Below is a small trained network, with its code and all its weights. Each question gives an input and a target symbol and asks what happens when units are switched off, that is, made to give their printed mean instead of their output.

import numpy as np


def w(rows, s, z=0):
    codes = np.array(rows[::2]) - 128.0
    scale = np.full(codes.shape[1], s)
    scale[-1] = z or s
    return codes * scale


def norm(h):
    return h / np.sqrt((h * h).mean(-1, keepdims=True) + 1e-5)


def f(y):
    return np.maximum(y, 0)


def softmax(a):
    e = np.exp(a - a.max(-1, keepdims=True))
    return e / e.sum(-1, keepdims=True)


def log_softmax(a):
    a = a - a.max(-1, keepdims=True)
    return a - np.log(np.exp(a).sum(-1, keepdims=True))


def net(x, mask):
    ids = ['ΓΛΣΨβδεηθμξπτφω'.index(c) for c in x.split()]
    T = len(ids)
    res = E[ids] + P[:T]
    r = norm(res)
    for j in range(2):
        rows = slice(3 * j, 3 * j + 3)
        q, k, v = (r @ M[0][rows].T for M in (Q, K, V))
        z = softmax(np.where(np.tri(T) > 0, q @ k.T / 3**0.5, -1e9)) @ v
        o = O[0][rows]
        res = res + np.where(mask[j], z, o[:, -1]) @ o[:, :-1]
    y = f(norm(res) @ A[0][:, :-1].T + A[0][:, -1])
    res = res + np.where(mask[2:6], y, B[0][:, -1]) @ B[0][:, :-1]
    return log_softmax(norm(res)[-1] @ U[:, :-1].T + U[:, -1])


Q, K, V, O, A, B = {}, {}, {}, {}, {}, {}
E = w([
[168,89,2,53],'Γ',
[153,71,108,129],'Λ',
[127,148,132,106],'Σ',
[129,145,131,104],'Ψ',
[120,136,137,105],'β',
[125,152,131,106],'δ',
[130,217,203,20],'ε',
[122,146,135,106],'η',
[147,159,109,133],'θ',
[118,156,126,116],'μ',
[113,92,167,185],'ξ',
[179,117,150,108],'π',
[117,91,177,151],'τ',
[94,121,129,140],'φ',
[121,133,103,157],'ω',
],0.0085)
P = w([
[106,67,5,55],'0',
[106,118,44,46],'1',
[106,146,69,54],'2',
[114,160,104,69],'3',
[118,174,125,85],'4',
[124,181,144,102],'5',
[129,191,166,112],'6',
[131,225,193,116],'7',
[134,229,209,129],'8',
[140,237,232,145],'9',
],0.0022)
Q[0] = w([
[162,135,103,140],'H1',
[133,152,209,100],'H1',
[147,190,240,7],'H1',
[68,203,224,158],'H2',
[23,160,90,113],'H2',
[146,82,95,194],'H2',
],0.02)
K[0] = w([
[157,141,91,121],'H1',
[139,189,214,189],'H1',
[195,191,241,164],'H1',
[139,242,239,250],'H2',
[38,157,12,202],'H2',
[200,44,130,160],'H2',
],0.013)
V[0] = w([
[66,162,109,78],'H1',
[194,60,129,58],'H1',
[167,185,99,125],'H1',
[2,158,73,180],'H2',
[26,64,198,72],'H2',
[127,175,153,91],'H2',
],0.0062)
O[0] = w([
[178,45,133,190,251],'H1',
[181,199,254,113,188],'H1',
[103,59,165,154,199],'H1',
[37,209,40,176,182],'H2',
[5,118,215,171,100],'H2',
[97,94,63,90,216],'H2',
],0.0043,0.0022)
A[0] = w([
[199,197,106,248,161],'N1',
[195,120,158,198,116],'N2',
[167,141,164,213,208],'N3',
[146,119,144,234,2],'N4',
],0.013,0.0033)
B[0] = w([
[198,203,119,193,254],'N1',
[117,153,122,203,178],'N2',
[108,59,76,94,192],'N3',
[126,162,250,117,153],'N4',
],0.017,0.0052)
U = w([
[146,38,106,213,44],'Γ',
[136,76,117,185,11],'Λ',
[146,92,156,112,69],'Σ',
[222,63,218,123,94],'Ψ',
[96,116,253,186,179],'β',
[116,69,104,92,123],'δ',
[121,115,140,100,42],'ε',
[54,47,163,114,213],'η',
[216,88,55,59,27],'θ',
[76,110,37,131,88],'μ',
[89,165,85,74,36],'ξ',
[134,199,228,56,121],'π',
[108,198,120,57,66],'τ',
[15,179,123,200,80],'φ',
[181,195,93,190,252],'ω',
],0.016,0.0037)

Each question gives the input, a string of symbols that net reads in full, and the target symbol t.
The units are the heads (3 rows each of Q, K, V and O) and the neurons (one row each of A and B). Each row of codes is followed by its name. A weight is (code - 128) times the scale printed after its matrix; where a second scale follows, it is the last column's (O, A, B and U).
mask holds one flag per unit, heads first, then neurons. A switched-off unit (its flag False) gives its mean, the last column of its rows in O or B, instead of its output. The means were averaged over made-up inputs and are rounded, as every weight is.
A unit's drop is (log p(t) with every unit on - log p(t) with that unit switched off) / (log p(t) with every unit on - log p(t) with every unit switched off).
The circuit of an input: a set's keep is (log p(t) with only the set's units on - log p(t) with every unit switched off) / (log p(t) with every unit on - log p(t) with every unit switched off). Starting from all 6 units, units are removed one at a time, each time the one whose removal leaves the highest keep (on an exact tie, the one counted first), for as long as the keep stays at least 0.8.
circuit, biggest first: the units of the circuit, biggest drop first
unit that matters most: the unit with the biggest drop
k most important neurons: the k neurons with the biggest drops, biggest first
heads that matter: for each layer, one digit per head in row order, 1 if its drop is at least 0.15 and else 0, layers parted by /
input Λ π μ ξ τ η, target τ: circuit, biggest first -> [N1, H1]
input τ Σ θ π ε τ Ψ θ ξ Γ, target θ: heads that matter -> 00
input ω Ψ ω Σ ξ θ θ η, target θ: circuit, biggest first -> [H2, N1]
input ω φ ξ Σ, target φ: heads that matter -> 01
input τ θ Γ Ψ Ψ Λ μ φ, target φ: 2 most important neurons -> [N3, N1]
input Γ π Ψ Σ, target π: circuit, biggest first -> [N1, N3]
input Σ Γ θ φ Λ μ η θ Σ, target θ: 2 most important neurons -> [N1, N2]
input Λ π φ ε δ, target φ: circuit, biggest first -> [H2, N1]
input ω θ ε φ ω Σ Γ η, target η: unit that matters most -> N1
input Ψ θ Λ, target Γ: circuit, biggest first -> [N2, N1, H2]
input φ θ ε Ψ, target θ: heads that matter -> 10
input ω θ ξ ε β Λ Γ, target θ: circuit, biggest first -> [N1, H2]
input τ η ξ Λ φ Ψ, target φ: 2 most important neurons -> [N1, N3]
input Λ ξ θ η θ τ π μ, target τ: circuit, biggest first -> [N1, H2, N2]
input θ Γ ξ β φ η, target φ: circuit, biggest first -> [H2]
input φ δ φ ω δ β η Ψ β, target η: heads that matter -> 10
input φ ω η Ψ β ω η θ π Σ, target π: circuit, biggest first -> [N1, H1]
input ξ φ ξ, target β: heads that matter -> 00
input η ξ δ π Γ Λ π Λ δ, target π: heads that matter -> 00
input ξ θ δ ω Ψ η Λ δ δ δ, target η: circuit, biggest first -> [N1, H2]
input Λ δ η, target η: heads that matter -> 11
input Λ Σ Σ φ μ, target φ: circuit, biggest first -> [N1]
